[[  2  19 -20   0 -36  31  -8  27 -48   3 -57 -13]
 [ 28  23  58  -5  56 -46 -58 -32  55  11  41 -20]
 [-33 -39 -12 -13 -47   8  26  33 -73   1  -4 -21]
 [ 30  17 -11  -5  10 -76 -32 -25 -30  -5  13 -84]
 [ 62  50  -1 -11  54  -5 -17 -21  35 -12  12  29]
 [ 31  55   1  15   8 -28 -15  11 -20  10  32  16]
 [ 24 -16  16   8  64  22 -18 -52  93 -12 -60  18]
 [  8 -44  -3 -16  -1 -15  34  -2  -3  -3  21  52]]
|
[[ 28  23  58  -5  56 -46 -58 -32  55  11  41 -20]
 [ 24 -16  16   8  64  22 -18 -52  93 -12 -60  18]
 [ 31  55   1  15   8 -28 -15  11 -20  10  32  16]
 [ 62  50  -1 -11  54  -5 -17 -21  35 -12  12  29]
 [  8 -44  -3 -16  -1 -15  34  -2  -3  -3  21  52]
 [ 30  17 -11  -5  10 -76 -32 -25 -30  -5  13 -84]
 [-33 -39 -12 -13 -47   8  26  33 -73   1  -4 -21]
 [  2  19 -20   0 -36  31  -8  27 -48   3 -57 -13]]

[[-22 -47 -17  14  56  -8  67  28]
 [ 14 -58 -39  15  43 -40  31  16]
 [-46 -31  37  -7 -11  -1 -33 -16]
 [ 25  10 -15  -4 -18  10  19 -30]
 [ 31 -58 -48   2  18 -58  50  12]
 [  9 -34  75 -28 -40 -30  43 -97]
 [  3 -70   0 -39   7   0  12 -67]
 [  3 -80 -32 -25 -60  42   0   4]
 [-19 -27  32 -12  -9   1  14 -12]
 [-19  81  26  14  85   9 -20  46]
 [  9 -21  -8   1  22   0   3  60]]
|
[[  9 -34  75 -28 -40 -30  43 -97]
 [-46 -31  37  -7 -11  -1 -33 -16]
 [-19 -27  32 -12  -9   1  14 -12]
 [-19  81  26  14  85   9 -20  46]
 [  3 -70   0 -39   7   0  12 -67]
 [  9 -21  -8   1  22   0   3  60]
 [ 25  10 -15  -4 -18  10  19 -30]
 [-22 -47 -17  14  56  -8  67  28]
 [  3 -80 -32 -25 -60  42   0   4]
 [ 14 -58 -39  15  43 -40  31  16]
 [ 31 -58 -48   2  18 -58  50  12]]

[[ -3  31  -8  -4  -7  50]
 [ 12  33 -12 -71  48 -82]
 [  5 -48  10   6   6 -64]]
|
[[  5 -48  10   6   6 -64]
 [ -3  31  -8  -4  -7  50]
 [ 12  33 -12 -71  48 -82]]

[[ 15 -15  19   3  13 -26  -1 -22 -70  -5  -9 -55  -2]
 [ 24   7 -13  -1  18 -16   3 -58  -3  -7  27 -21   7]
 [ 15   4  40  10  38 -30 -37   8  55  38 -39   9 -49]
 [-16 -12  21  -1  -8   4  12  10 -18   3 -24  -9  15]
 [-18  28  11   4  -5  -8  -5  43   3 -11  13  19  -9]
 [ -3 -17 -10  26  16  11 -36 -48 -36   2  -9 -31 -31]]
|
[[ 15   4  40  10  38 -30 -37   8  55  38 -39   9 -49]
 [-16 -12  21  -1  -8   4  12  10 -18   3 -24  -9  15]
 [ 15 -15  19   3  13 -26  -1 -22 -70  -5  -9 -55  -2]
 [-18  28  11   4  -5  -8  -5  43   3 -11  13  19  -9]
 [ -3 -17 -10  26  16  11 -36 -48 -36   2  -9 -31 -31]
 [ 24   7 -13  -1  18 -16   3 -58  -3  -7  27 -21   7]]

[[ 17  69  20  52 -54]
 [-42  28  88   7  59]
 [-60  25  55 -52 -43]]
|
[[-42  28  88   7  59]
 [-60  25  55 -52 -43]
 [ 17  69  20  52 -54]]

[[-29  64 -46  72 -84]
 [ 41 -63 -35  36  51]
 [-56 -71  52  26  46]
 [-51  -4   8  58 -16]
 [-62  53 -32 -12  20]
 [-49 -13 -40  43  29]
 [ 63  21 -10 -22 -75]
 [-72 -47  75  33 -45]
 [  8  67 -37 -55  89]
 [ 32 -72 -71  63  34]]
|
[[-72 -47  75  33 -45]
 [-56 -71  52  26  46]
 [-51  -4   8  58 -16]
 [ 63  21 -10 -22 -75]
 [-62  53 -32 -12  20]
 [ 41 -63 -35  36  51]
 [  8  67 -37 -55  89]
 [-49 -13 -40  43  29]
 [-29  64 -46  72 -84]
 [ 32 -72 -71  63  34]]

[[  0  -9  49 -22 -46  24 -13 -41 -24 -21]
 [ 19  27  64  48 -68 -35  21 -34  -5 -42]
 [ 22  34  66  62 -72 -44  28 -32  -2 -45]
 [ -3 -14  45 -35 -40  34 -21 -42 -30 -18]
 [  6  27  26   8 -61 -54  48 -23  35 -19]
 [ 19  39 -18  -3 -28 -55  27 -13  11 -11]]
|
[[ 22  34  66  62 -72 -44  28 -32  -2 -45]
 [ 19  27  64  48 -68 -35  21 -34  -5 -42]
 [  0  -9  49 -22 -46  24 -13 -41 -24 -21]
 [ -3 -14  45 -35 -40  34 -21 -42 -30 -18]
 [  6  27  26   8 -61 -54  48 -23  35 -19]
 [ 19  39 -18  -3 -28 -55  27 -13  11 -11]]
---
[[ 12  14 -14  -9   7  11 -13   7   6 -27 -13 -10  14   8   8]
 [ 14  29 -43 -27  11  26 -47   6   9 -81 -27 -43   5  27   3]
 [ 16  29 -42 -29   7  19 -44   1  14 -80 -28 -42  11  24  13]]
|
[[  8   3  13]
 [  8  27  24]
 [ 14   5  11]
 [-10 -43 -42]
 [-13 -27 -28]
 [-27 -81 -80]
 [  6   9  14]
 [  7   6   1]
 [-13 -47 -44]
 [ 11  26  19]
 [  7  11   7]
 [ -9 -27 -29]
 [-14 -43 -42]
 [ 14  29  29]
 [ 12  14  16]]

[[-29  57  85 -34  71]
 [-27  44  43 -45  74]
 [-32  58  75 -43  80]
 [-31  52  59 -46  80]
 [-23  35  27 -42  66]
 [-32  55  68 -45  81]
 [-31  59  80 -39  77]
 [-25  39  35 -44  70]
 [-28  48  51 -46  78]]
|
[[ 71  74  80  80  66  81  77  70  78]
 [-34 -45 -43 -46 -42 -45 -39 -44 -46]
 [ 85  43  75  59  27  68  80  35  51]
 [ 57  44  58  52  35  55  59  39  48]
 [-29 -27 -32 -31 -23 -32 -31 -25 -28]]

[[-64 -23  59  72 -85 -31 -58   8]
 [ -8  62 -47 -49  73 -79 -11  45]]
|
[[  8  45]
 [-58 -11]
 [-31 -79]
 [-85  73]
 [ 72 -49]
 [ 59 -47]
 [-23  62]
 [-64  -8]]

[[ 17  37  27  -4 -18 -20  -4  31  63  87  81  52  11 -39]
 [  3 -45 -74 -82 -71 -43 -14   7   4 -11 -33 -45 -34  -5]]
|
[[-39  -5]
 [ 11 -34]
 [ 52 -45]
 [ 81 -33]
 [ 87 -11]
 [ 63   4]
 [ 31   7]
 [ -4 -14]
 [-20 -43]
 [-18 -71]
 [ -4 -82]
 [ 27 -74]
 [ 37 -45]
 [ 17   3]]

[[ 25  17 -37   6]
 [ 22   7 -57  73]
 [ 19  20  42  26]
 [  6   2   9   2]
 [-15  35  13 -47]
 [-13 -12  -4  -4]
 [ -5   6  -8  -5]
 [  4 -12 -22 -13]
 [ 58 -20 -56 -26]
 [  3   6  11 -55]
 [ 41  39 -14  -7]
 [-50  13  -8 -31]]
|
[[  6  73  26   2 -47  -4  -5 -13 -26 -55  -7 -31]
 [-37 -57  42   9  13  -4  -8 -22 -56  11 -14  -8]
 [ 17   7  20   2  35 -12   6 -12 -20   6  39  13]
 [ 25  22  19   6 -15 -13  -5   4  58   3  41 -50]]

[[-72 -61 -30 -22 -28 -69 -54  15 -29 -56 -78]
 [ 39  41 -10 -71  -6  43  48 -22 -14 -23  20]]
|
[[-78  20]
 [-56 -23]
 [-29 -14]
 [ 15 -22]
 [-54  48]
 [-69  43]
 [-28  -6]
 [-22 -71]
 [-30 -10]
 [-61  41]
 [-72  39]]
